Known rows:
zozo: [-17   4   5   0  14  16  -9   1   8   3   6   0  13   4   6  15   1  16
 -22  -6  -3  13 -20  -3   1 -10   5  -9   1 -10   2  11 -16   6 -10 -16
   5  15  10 -11  12  11   1 -15   7  -3 -14  -5  15  -4  -6 -14]
pluve: [-14   6   9  -5  16  16 -10   0   7   3  10   1  13   3   5  15   1  15
 -26  -4   2  12 -17  -5   0 -10   4 -10   2  -8   2   8 -15   2  -8 -17
   8  11   6 -10  10   9   1 -13   7   1 -13  -5  19  -1 -10 -13]
zaskil: [ -4  -6  13   1   3   7 -12  -7  15 -11 -10  -8  12  -6   1 -19  -4   6
   6  -6  17   2 -12 -25  13 -13   1  -3  -4   5  -7 -13  17   0   1 -32
 -10 -15   1   8 -12 -11  19   0   1  -1  -4   1  17 -10   3 -12]
nakemer: [  4  16  20 -22   8  -7  -5   3 -15   9  14   2   5   4   3 -23   4   2
   2   7  24 -18  17  -1  -6   8   8  -1  11   6 -20 -29  13 -21 -26 -14
   2 -25 -15  -8   0  -3  -6   7  -6  15  12   4  26 -11 -21   3]
toplal: [  4  13  11 -19   4  -6  -4   7  -9   5  10  -2  -5   2   8  -9   3  -2
   1   5  15 -15  17   7   0   8   9   2   9   5 -14 -21   7 -12 -14 -10
   3 -16 -10  -7   5   0  -6   4  -8  11   9   4  17  -7 -11   6]
groga: [  1   9  -8 -15  -4  -6   2  11  -8   0   7  -5 -14   5   9  -2   5  -7
   2   0   0 -11  11   8  -5   9   6   6   0   2  -3  -8   3  -6  -7  -1
   0   4  -1  -6   3   2  -9   0  -8  -1   6   3  -1  -3   3   5]
steka: [ -9  11  -4   3 -20  -6  15 -10  -5 -10   4  14 -31  -1   8 -11  22 -12
 -30  -3   6  -4   1  13 -18   4  21   8   0   8 -15  15  -8  -7  11  28
 -25  -1   8   0   3   4 -11  11   1   7   8   3  -3 -19  -5  34]
gifus: [-31  24  -1   7  -6  16  -1 -18  -1 -10  -2  12   7   7  -6   1   8  28
 -17 -19   0  14 -37   4  -5   4 -10  -8  -3 -17  19   9 -18  -1   9   5
 -25  39   1 -19  -6  28  12 -11  -2  -2   3 -11  24  13   8  -8]
plepler: [  4 -14  17  24  -3   3  10 -27   2  -1 -16  15   3  -5 -17  -1  -1   6
 -24  -2   2  16  -4  -3  -4 -13  -8  -3   7  -3  -4  32 -17   5   7  33
 -20 -14  11   9  -3   0   4  15  13  14   7  -1 -12   4  -4  27]
papli: [ -6   3   8   6  -5   4 -11 -14   6 -15 -20  -6  -4 -12 -10 -11  -9  10
   5 -19  12   0 -23 -26  19  -9  -9  -5  -8   2   5  -2  17  -3  16 -15
 -17   2   1   9 -16  -5  16 -14  -9  -5   0  -5  14  -1  24 -15]
loklilor: [ -2 -12  -6   3   0  16  -6  -1  25 -17 -12 -11   3 -12  10   6  -6   1
   2 -10  12   5 -10  -9  15 -17  -1   0  -5   9   3  -3  13  10  13 -26
  -7 -12  10  14  -6  -8  17  -8   2  -2 -10   2  10  -4  14 -11]
keska: [ -1  10  -8  -9  -3 -13  -1   8  -4  -1  10   2 -14   2   4  -3   4 -11
   3   3   2 -11  13   6  -7   9  12   4   0   4  -8  -6   4  -6   3   6
   2   2   2   0   4  -2 -10  -2  -1  -3   5   1  -2  -6  -2   6]
plibul: [  4  10  -4  -9   0 -10  -1  15 -11   0  -1 -10 -19   2   8  -5   4  -1
   1   0  -9  -7  14   0  -5   9   4   7   1  -3  -7 -13   3  -5 -14   0
  -4  10  -4 -13  -1   4  -3   3  -8  -5  11   0  -6  -6  12   6]
guplis: [-12   7  14   0  19   6 -15  14  -8   3 -10 -20   1   3   4   0   1  34
 -21  -5 -26  21 -13 -22   1 -10  -3  -8  -5 -22  -7   1 -22   3 -37 -17
  -8  43   7 -29   2  14  13  -5   8 -12   0  -7   3  -7  16 -10]
vidrun: [ -8   4 -23  -1  -6 -16  -2  10   1   1  12   6 -20  -5   5   3  13 -18
  10  14  -7  -6  11   7 -15  10  10   4  -5   5  -5 -16   5  -1   0  13
  14  14  -8   4  -3  -5 -11   1   4  -7  -6  -6 -14 -10 -11   2]
kena: [-20   1 -21  -5  -4  -6  -9  12 -13   4   1  10 -25 -28   3  15  13  -9
   6  35  -1  -7  12   6 -25   0   5  10 -21   2  12 -22   4   3   7   7
  28   4 -22 -12 -21 -12   2  -2 -11   3  -5 -16 -13   1 -13  24]
moplitrok: [  2   9  -5 -14  -2  -4   1  11  -6   1   8  -2 -19  -1  11   2   3  -7
  -2  -3   3 -13  13  12  -4   6  10   5   4   3  -2  -7   3  -5  -1   3
   5  -3  -1  -3   6  -1  -8  -4  -7  -1   0   1   2  -2   1   6]
leku: [  3  12  12 -10  -3 -15   2   7 -31   9   2  -2 -16   2 -16  -4  -3  -8
  -4  -6   5 -17  -1  -6   3   6   6   6  -5   4   8   7   3 -17  10   7
   6  -4  -5 -12   2  -8 -19 -18 -21  -2   8   3   1   2  14   0]
nepletek: [ -1  12   9  -6  -6 -25  -2   9 -23  10  10   1  -6   8 -16 -11  -1 -12
   6   2   3 -23   1  -6   3  11  19   4  -2   8   3   4   4 -18  14  12
   8  -1  -2  -3   9  -8 -24 -16 -12  -6   6   2   1  -2   7 -11]
flotrak: [ -1 -13   3   2   5  11  -6   0  21 -16 -14 -13   2 -10   6  -9  -3   5
   0  -3   7   3 -10 -20  16 -16   2  -2  -6   4  -6  -3  11   5   6 -28
 -10  -8  12  10  -8 -10  20  -2   3  -7  -7   0   6  -7  13 -10]

Facts:
bozir | nudon a | litra flaklumor
brasten | nudon b
bribren | nudon a | litra debrun guplis
brile | nudon a | litra kibrok nisos lufur leku
brodror | nudon a
brurum | nudon d
bute | nudon d | litra tero
debrun | nudon a | litra kena loklilor
dopu | nudon b
driber | nudon d | litra nakemer
dustom | nudon a | litra flodrutrem
fastu | nudon d | litra toplal remor
fifo | nudon d
fitrek | nudon c | litra nava
fitrus | nudon a | litra klebra
flaklumor | nudon a | litra kena posum
flaplus | nudon a | litra panime
fliko | nudon a | litra sevobu
flodrutrem | nudon b
flotrak | nudon d
geskura | nudon c
gifus | nudon c | litra plepler kaske steka
giplur | nudon b | litra skezor lagro
gizo | nudon a
greflel | nudon a | litra sofek
grelir | nudon a | litra kibrok guplis remor
groga | nudon a | litra stobes grelir
grumi | nudon a | litra fitrek
gruste | nudon a | litra vepoto nakles
guplis | nudon c | litra sofek gizo
gutrak | nudon c | litra nisos
kaske | nudon d | litra plepler fitrek
kena | nudon a | litra dopu
keska | nudon a | litra bozir
kibrok | nudon a
kifle | nudon d | litra debrun klebra
klebra | nudon b | litra panime gutrak
klotor | nudon b | litra kibrok panime
lagro | nudon b | litra flodrutrem loklilor
lefles | nudon a | litra lufur flaklumor
leklom | nudon a | litra panime flaplus
leku | nudon a | litra pastokla
listik | nudon b | litra zedrin gifus nepletek
loklilor | nudon d
lufur | nudon c | litra listik
luma | nudon c | litra nakles gifus
miton | nudon a | litra dopu
moplitrok | nudon a
mufler | nudon a | litra vepoto
nakemer | nudon a | litra toplal
nakles | nudon b
nava | nudon c
nepletek | nudon a | litra leku
nimil | nudon a | litra retran loklilor gutrak
nisos | nudon d | litra kibrok plepler steka
panime | nudon b | litra brodror leku grumi
papli | nudon d | litra pastokla grumi gifus stezabris
pastokla | nudon b | litra plepler stezabris
plepler | nudon b | litra nava
plibul | nudon a | litra guplis
plimul | nudon b | litra zedrin leklom
pluve | nudon c
posum | nudon a | litra dopu
pustan | nudon a
rediski | nudon b | litra grumi
regrolil | nudon a | litra fitrus flotrak
remor | nudon b | litra siskal
replir | nudon b | litra flotrak kena gizo vuton
retran | nudon b | litra gifus
risel | nudon b | litra toplal
sevobu | nudon a | litra nisos leku brile
siskal | nudon a | litra steka
skezor | nudon b | litra gizo vuton
skose | nudon b | litra plimul
sofek | nudon b | litra kaske
somi | nudon d | litra zedrin listik nepletek
sosi | nudon c | litra nisos flaplus brile
steka | nudon a | litra fitrek nava
stezabris | nudon c
stilel | nudon a | litra flotrak vuton
stobes | nudon a
stube | nudon a | litra vidrun flaklumor nepletek
stukler | nudon a | litra greflel
suplum | nudon b | litra siskal
telar | nudon a | litra pustan
tero | nudon a
toplal | nudon a
tugrer | nudon a | litra brile
vepoto | nudon a | litra fifo
vidrun | nudon a | litra kena leklom
vuton | nudon b | litra kibrok
zages | nudon a | litra flodrutrem pustan
zaskil | nudon d | litra nakemer pluve
zedrin | nudon d
zozo | nudon c | litra giplur

Rows:
No name comes twice in this set of rows, the named rows included.
[  2  11   7  -5 -10 -12   6  -4 -17   0   3  10 -39  -8   2  -5  11 -13
 -28  -3   3  -5   1  -2  -8   2  11   3   1   4 -17  13   3 -11  -4  22
  -8   2   4  -1   2  -3 -19  -5  -8   3   2   1 -10 -23   4  21] -> grumi
[ -9 -17  -8  13 -16  21  19 -12   9 -22 -12  -7  34  10 -10 -29   9  10
   6  -7   4   3 -26 -17   7 -12   6  10 -25  18  20  11   0   8  30 -22
 -35  -6   1  -4 -13  -3  23  11 -10  -8   2  10   7  -5  14  -5] -> nisos
[ 18 -27   2  18   6   6  14   1   4   6 -14  -7  36  15 -12  -9  -5  12
  10   6 -25  16   9  -7   3  -6  -7   2  -2  -4   1  16 -17  16 -11   4
  -8  -4   3  -3   0   1  13  25  16   0   7   9 -22   8  -2   1] -> vuton
[  2   2   0  -9  -6  -6   8  13 -16   4  11  -4  -2   7   0  -4   3 -11
   1   2   1 -17   5   4  -3   4  16  10  -7  11   6   4   0  -9   8   4
   5  -7   0 -10   7  -5 -13  -6 -13  -2   2   8  -2  -1   3   2] -> tugrer
[  5   1  -9 -12  -5  -1  10  14  -7   0   8  -8  -4   8   9  -5   6  -7
   2  -1  -4 -10  13   9  -7   6  10  10  -4   7  -1  -2  -3  -2  -2  -5
   0  -1  -2 -13   6   3  -7   6  -7  -4   4   8  -3  -5   3   6] -> kibrok
[ 13 -11  28   7  14   5  -4 -15   4  13  -2   7  37   6 -17 -14 -10  14
   8   7   7   6   9  -8   4  -5 -15 -10  15  -6  -9  -5  -1   0 -20  -1
   3 -29  -9   4  -2  -6  11  17  12  18   9   2  10  11 -23   0] -> risel
[ 22 -23  -4  16   3   8  20 -15   1  10  -8   8  32   9 -16  -4  -3   5
  11   1 -19  19  -3  -4   9  -2 -28  -1   0  -2   4  10  -4  13 -18   6
   2  -2  -9   8  -6  -2  -2  23   8   2  -4   7 -21  -1 -11  -6] -> klotor
[-23   3  18  12   3  10   0 -15   5  -2   4  17 -10  -5   6   5  17   9
 -66  -4   1  18 -28 -10 -10 -18  21  -9   2  -5 -19  36 -24   1  -2  12
 -16  12  20  -3  12   9  -7  -8  18   5 -13  -6   9 -25 -14  13] -> fitrek
[  6   0   2  19  -2   1   0 -20   5  -3 -13   7  19   3 -22   2 -16  14
  20  -9   1   9  -5   6   7   9 -32 -10   9 -15  17   1  -3   5   9  19
  -7   2   2   9 -10  11  10   6   4   5  11  -6   2  36   7  -8] -> retran
[ 11  -8   1  22   7 -10   0 -14  13   5  -2  12  23   4 -16  -2 -10  -2
  21   7  -9  10   3  -1   7   6 -17 -12  10  -7  -3   1  -1   8  -2  21
   4   6   2  24   1   0   2   8  24   0  -4  -4  -8  11 -14 -14] -> plimul
[ 26 -18   8  18   4   1  11 -21 -12  19  -8  12  17  -1 -25   1  -8  -3
   3  -4 -12  16 -12 -15  19  -2 -31  -7   4  -4   1  22   4   2 -17  12
  14  -4 -14  14  -7 -10 -18   2  -1   3  -8   1 -22  -6  -8 -14] -> panime
[-21  17   3   1   8  12  -9  -5   4  -1   6   8  12   7  -2  14   0  21
 -11 -15   3   9 -26  -1   1   1  -5 -13   4 -16  12   2 -13   0   1 -10
  -3  30   4 -10   5  19   6 -21   3  -3  -6 -10  26  11   3 -19] -> luma
[  2   5  10  25   1 -20 -10 -19  12  -1  -8  10  28  10 -34  -8 -17   1
  32  -2  -3  -2  -3  -1   8  15  -9 -14  14 -15   6   3  -2   1  15  32
  -6   8   9  25   2   5   5  -4  24  -4   7 -10   7  31  -4 -25] -> listik
[ 11 -13   9  18   7   1   0 -13  12   5  -9   8  23   2 -14   4 -11   3
  10   1  -6  11   3  -1   6  -2 -14  -8   8  -8  -1   9  -6   8  -4  15
   4 -10   2  13  -2  -3   6   9  16   6   1  -2 -10  14  -9  -3] -> skose
[ -8  12 -26  -7 -17   7  15  -6   4 -11  14  10   4  13  12 -11  19  -3
  13   1   8 -10   5  27 -19  19   5   8  -3   7   5 -15  -1  -1  10   5
 -20   5  -8  -4  -3  15   5  20  -7   3   7   4   9   2 -13  12] -> siskal

Now the same nodes, written a new way:
Known rows:
pustan: [ -3   1  16  -9   5  -2 -10   5   5  -3  -3  17  -5]
lefles: [  3  -2  17 -11   1  -4 -11  -4   1  -4  -3  14  -3]
sosi: [ 29   2 -29  -1  -3   2 -16   0  -7   1  14  -1   0]
nisos: [  8   3  11 -11   9   1 -25   6 -17   5  12 -26 -11]
steka: [ 17   6  24 -15   4   1  -7   4  -6  -1 -20   4  -7]
nava: [ 27   7 -20   0   1   4  -7   7  -3   9   5  -6   4]
fliko: [  3  -1  16 -11   2  -3 -13   0   1  -5  -3  16  -8]
leku: [ 10  -2  12 -14   5  -5 -12   0   2  -7   3  18  -7]
panime: [ -3   9 -54 -18  -2  -6 -13   2  -8   8   2   2  -5]
leklom: [ -8   7  -8 -13  12  -1  -5  -3  -4 -16  -3  12  -2]
toplal: [ -4  -4  13  -6   9  -6 -12   6   2  -4 -13  13   6]
bute: [ -7   7  10  -8  13  -2 -17   3 -15  11  16 -18   7]
plibul: [ -7  -3  18 -10  -6  -1 -10   0  -3  -6  -7  11 -10]
giplur: [ -4   3 -28 -13 -14  -5 -15   2  -7  22   2   9  -5]
skezor: [-11  -1 -32 -12 -18  -2 -13   2  -6  20   2   0 -17]
stukler: [ -2  -2  16 -10   0  -2  -9   0  -2  -6  -3  13  -7]
zedrin: [ -7   6   8  -8  19  -2 -15   7  -9  12  22 -20   6]
listik: [  1  -9 -31 -17  -5 -13  -6   2   0  19  14  -6  -8]
retran: [  2  -4 -31 -17  -9  -9  -8   2  -5  21   5  -5  -8]
gruste: [  0  -2  16 -10   3  -4  -9   1   1  -4  -3  14  -3]

Rows:
No name comes twice in this set of rows, the named rows included.
[ 12  -4 -18   2 -18   6  -6  -2 -12   7  12  -6  -4] -> guplis
[  0   2  20 -10   5  -3 -11 -12   5   0  -7  14  -5] -> flaklumor
[ -5   6 -29 -12  -7  -5 -15   9  -1  25   3  10  -4] -> flodrutrem
[ -7   0   5  -6  16  -5 -20   4 -19   9   6 -20  19] -> fastu
[  8   2 -29 -17  -8  -6 -12   5  -4  21   1  -3 -12] -> pastokla
[ -7   9   7  -9  10  -1 -17  -1 -18  11  17 -14  13] -> kifle
[ -2  -8  12  -6   7  -9 -14   2  -4  -7 -20  13  17] -> nakemer
[ -8  10  12  -7  15   0 -18   5 -11  14  20 -11  10] -> loklilor
[ -2  -1 -34 -13  -8  -7 -16   2  -6  20  -6  -2  -4] -> suplum
[ 24  -3 -21  -1  -2   0  -4   0  -5   7  14  -8   5] -> luma
[ 13   7 -26 -18  -8  -3 -11   6  -6  24 -11  -6 -12] -> plepler

